Here is a tiny trained network, its code and every weight. The questions are about switching its units off for an input and a class, where a switched-off unit gives its printed mean instead of its output.

import numpy as np


def w(rows, s, z=0):
    codes = np.array(rows[::2]) - 128.0
    scale = np.full(codes.shape[1], s)
    scale[-1] = z or s
    return codes * scale


def norm(h):
    return h / np.sqrt((h * h).mean(-1, keepdims=True) + 1e-5)


def f(y):
    return np.maximum(y, 0)


def log_softmax(a):
    a = a - a.max(-1, keepdims=True)
    return a - np.log(np.exp(a).sum(-1, keepdims=True))


def net(x, mask):
    res = np.array(x, float).reshape(1, 5) / 4 @ E
    u = 0
    for l in range(3):
        y = f(norm(res) @ A[l][:, :-1].T + A[l][:, -1])
        res = res + np.where(mask[u : u + 12], y, B[l][:, -1]) @ B[l][:, :-1]
        u += 12
    return log_softmax(norm(res)[-1] @ U[:, :-1].T + U[:, -1])


A, B = {}, {}
E = w([
[149,87,89,181,74,163,143,193,104,90,95],'x0',
[120,202,113,94,148,93,167,217,175,199,101],'x1',
[143,159,127,255,219,130,93,155,158,118,159],'x2',
[142,128,197,128,122,138,109,173,154,78,147],'x3',
[129,109,119,119,159,196,102,162,50,135,179],'x4',
],0.0098)
A[0] = w([
[139,128,150,70,177,150,105,124,85,156,172,1],'0.n0',
[122,134,165,80,179,137,120,132,102,150,172,10],'0.n1',
[125,138,98,168,137,130,126,170,108,142,120,34],'0.n2',
[133,146,152,192,145,112,130,87,172,129,123,50],'0.n3',
[137,115,96,91,83,118,136,88,132,135,88,116],'0.n4',
[129,135,130,148,126,121,121,206,138,121,122,81],'0.n5',
[124,75,135,169,90,146,121,76,99,51,136,138],'0.n6',
[132,128,89,221,158,154,122,193,93,157,135,41],'0.n7',
[127,77,142,101,92,160,130,132,90,82,136,69],'0.n8',
[130,96,102,249,146,155,113,94,77,87,154,53],'0.n9',
[124,131,124,153,130,118,127,118,164,129,121,36],'0.n10',
[136,128,51,43,86,131,144,93,97,198,106,16],'0.n11',
],0.016,0.0041)
B[0] = w([
[67,155,185,80,148,196,167,93,155,75,187,177],'0.n0',
[109,203,111,101,161,198,107,85,129,109,174,172],'0.n1',
[126,139,70,146,114,141,132,181,150,103,148,171],'0.n2',
[127,188,148,159,152,60,99,123,129,114,94,192],'0.n3',
[47,125,101,191,80,127,161,111,80,112,157,213],'0.n4',
[92,133,161,173,72,188,145,173,214,126,119,185],'0.n5',
[212,116,124,178,71,144,76,73,120,130,130,239],'0.n6',
[154,130,3,151,165,114,176,165,155,109,192,231],'0.n7',
[166,221,90,118,71,88,59,133,121,118,116,202],'0.n8',
[150,33,178,182,206,202,95,68,123,170,84,249],'0.n9',
[136,128,169,138,139,79,112,149,92,78,171,150],'0.n10',
[57,55,83,86,122,78,108,120,161,120,40,238],'0.n11',
],0.017,0.012)
A[1] = w([
[94,63,101,49,114,94,135,146,91,178,84,3],'1.n0',
[135,120,108,138,120,156,176,213,154,116,150,112],'1.n1',
[134,114,146,117,129,135,133,149,80,156,139,47],'1.n2',
[146,110,205,100,16,163,117,159,148,141,93,67],'1.n3',
[146,159,145,115,213,64,97,170,174,143,134,135],'1.n4',
[130,137,144,1,167,183,161,124,92,126,167,4],'1.n5',
[133,110,82,114,171,143,159,224,112,187,167,66],'1.n6',
[130,99,91,127,149,152,211,147,168,114,151,41],'1.n7',
[96,95,82,58,99,78,183,155,86,174,105,63],'1.n8',
[199,124,123,80,69,114,138,143,41,106,129,12],'1.n9',
[134,127,128,155,150,144,179,141,108,199,164,29],'1.n10',
[110,151,175,150,173,65,159,134,93,123,142,35],'1.n11',
],0.015,0.0027)
B[1] = w([
[14,73,70,182,67,128,203,122,142,48,90,249],'1.n0',
[140,157,63,99,211,130,196,221,102,205,167,243],'1.n1',
[116,132,76,106,149,126,159,118,121,143,90,128],'1.n2',
[152,183,195,104,58,181,163,157,43,226,118,201],'1.n3',
[140,156,135,63,110,106,56,163,199,48,13,242],'1.n4',
[33,248,169,156,135,162,73,63,96,143,226,177],'1.n5',
[162,152,37,121,167,104,195,224,161,131,192,213],'1.n6',
[185,153,55,100,45,128,116,165,169,144,185,229],'1.n7',
[43,19,130,149,165,203,151,152,139,75,14,254],'1.n8',
[140,209,43,145,53,82,67,141,143,172,135,167],'1.n9',
[78,89,115,140,83,166,141,185,123,87,93,163],'1.n10',
[127,186,186,117,136,46,105,148,106,98,111,174],'1.n11',
],0.012,0.0067)
A[2] = w([
[149,120,132,153,116,204,187,135,85,146,158,149],'2.n0',
[119,39,114,35,125,76,166,78,146,148,115,48],'2.n1',
[159,123,231,82,146,68,131,138,159,116,116,14],'2.n2',
[90,83,142,143,125,37,188,96,110,109,143,88],'2.n3',
[130,125,169,151,99,90,108,84,22,117,133,100],'2.n4',
[117,141,188,20,172,127,165,87,135,141,198,54],'2.n5',
[131,148,125,211,151,30,155,117,96,113,122,111],'2.n6',
[127,164,183,90,113,155,217,210,103,184,147,92],'2.n7',
[199,4,197,187,191,168,129,86,80,175,137,4],'2.n8',
[135,135,173,124,200,126,154,146,87,107,77,63],'2.n9',
[205,108,126,40,63,71,135,110,85,145,148,86],'2.n10',
[91,54,179,150,152,158,146,147,173,145,145,92],'2.n11',
],0.015,0.0031)
B[2] = w([
[141,125,183,59,153,6,157,126,117,175,98,188],'2.n0',
[82,125,107,175,96,150,107,146,138,101,47,188],'2.n1',
[115,149,166,79,125,50,98,154,136,88,84,165],'2.n2',
[99,63,146,166,153,140,190,151,96,87,146,192],'2.n3',
[154,157,70,179,168,95,194,232,84,161,190,201],'2.n4',
[65,171,171,110,120,103,115,99,162,131,220,159],'2.n5',
[147,84,241,89,150,121,189,136,93,103,187,177],'2.n6',
[189,27,211,40,162,195,147,85,76,229,99,175],'2.n7',
[157,25,145,108,243,194,102,14,204,151,54,255],'2.n8',
[145,130,131,79,71,113,104,109,193,136,87,148],'2.n9',
[146,157,58,101,54,87,98,141,48,126,167,159],'2.n10',
[174,152,52,68,56,78,124,120,53,164,135,183],'2.n11',
],0.014,0.0092)
U = w([
[48,212,160,74,163,173,104,73,137,119,225,118],'0',
[150,166,219,99,177,26,88,158,165,70,67,135],'1',
[147,93,195,55,118,163,194,184,97,229,91,62],'2',
[180,126,47,127,206,131,180,241,194,148,160,159],'3',
[208,38,147,191,208,168,71,22,127,149,98,166],'4',
[183,160,94,166,17,96,71,98,27,145,143,114],'5',
[5,46,87,140,93,114,167,121,106,79,55,175],'6',
[138,89,203,178,155,54,211,160,50,113,177,2],'7',
],0.012,0.0046)

Each question gives the input, the list of numbers given to net, and the class t.
The units are the neurons (one row each of A and B). Each row of codes is followed by its name. A weight is (code - 128) times the scale printed after its matrix; where a second scale follows, it is the last column's (A, B and U).
mask holds one flag per neuron, layer by layer. A switched-off neuron (its flag False) gives its mean, the last column of its row in B, instead of its output. The means were averaged over made-up inputs and are rounded, as every weight is.
A unit's drop is (log p(t) with every unit on - log p(t) with that unit switched off) / (log p(t) with every unit on - log p(t) with every unit switched off).
The circuit of an input: a set's keep is (log p(t) with only the set's units on - log p(t) with every unit switched off) / (log p(t) with every unit on - log p(t) with every unit switched off). Starting from the 12 units with the biggest drops (on a tie, the unit counted first), units are removed one at a time, each time the one whose removal leaves the highest keep (on an exact tie, the one counted first), for as long as the keep stays at least 0.8.
units of the circuit, in order: the units of the circuit, biggest drop first
unit that matters most: the unit with the biggest drop
k most important neurons: the k neurons with the biggest drops, biggest first
top k neurons in layer l: the k neurons of layer l with the biggest drops, biggest first
drop when u is switched off: that unit's drop, to one decimal
input [-1,3,2,-6,8], class 3: units of the circuit, in order : (0.n7)
input [0,0,7,-8,0], class 3: 4 most important neurons : (0.n7; 0.n6; 0.n2; 1.n6)
input [-7,-5,-4,4,-1], class 0: units of the circuit, in order : (0.n0; 0.n1)
input [0,8,0,5,1], class 2: units of the circuit, in order : (0.n5; 0.n7; 1.n3)
input [1,7,-2,1,-3], class 2: units of the circuit, in order : (1.n3; 0.n7)
input [0,6,2,8,-8], class 1: 2 most important neurons : (0.n3; 1.n4)
input [2,5,2,-6,-8], class 1: 3 most important neurons : (0.n3; 0.n6; 0.n10)
input [-5,-5,-1,2,-3], class 5: 2 most important neurons : (0.n9; 0.n6)
input [-1,6,-2,1,3], class 0: top 2 neurons in layer 0 : (0.n1; 0.n0)
input [-6,-4,2,1,5], class 0: 4 most important neurons : (0.n0; 0.n1; 1.n5; 2.n5)
input [8,5,-1,3,-5], class 2: 2 most important neurons : (2.n7; 0.n5)
input [-1,-8,-3,-2,1], class 4: 2 most important neurons : (0.n9; 2.n8)
input [4,-5,-7,-1,1], class 5: 2 most important neurons : (0.n6; 0.n8)
input [4,-4,-4,3,7], class 5: unit that matters most : 0.n8
input [-2,6,-5,7,-5], class 2: 2 most important neurons : (1.n3; 0.n11)
input [0,6,7,-8,-8], class 1: 4 most important neurons : (0.n3; 1.n4; 0.n10; 1.n11)
input [-6,-7,0,7,-6], class 5: top 2 neurons in layer 0 : (0.n9; 0.n6)
input [-4,-7,-8,-1,8], class 5: top 2 neurons in layer 0 : (0.n8; 0.n6)
input [6,-2,-5,-1,-2], class 5: top 2 neurons in layer 0 : (0.n6; 0.n8)
input [0,1,-1,-2,8], class 0: units of the circuit, in order : (0.n0)
input [6,1,0,3,2], class 3: drop when 0.n7 is switched off : 1.0
input [-2,1,6,-7,5], class 3: drop when 0.n7 is switched off : 3.0
input [-5,-6,-5,0,5], class 0: drop when 0.n6 is switched off : -0.1
input [-7,-3,5,7,1], class 0: 2 most important neurons : (0.n1; 0.n0)
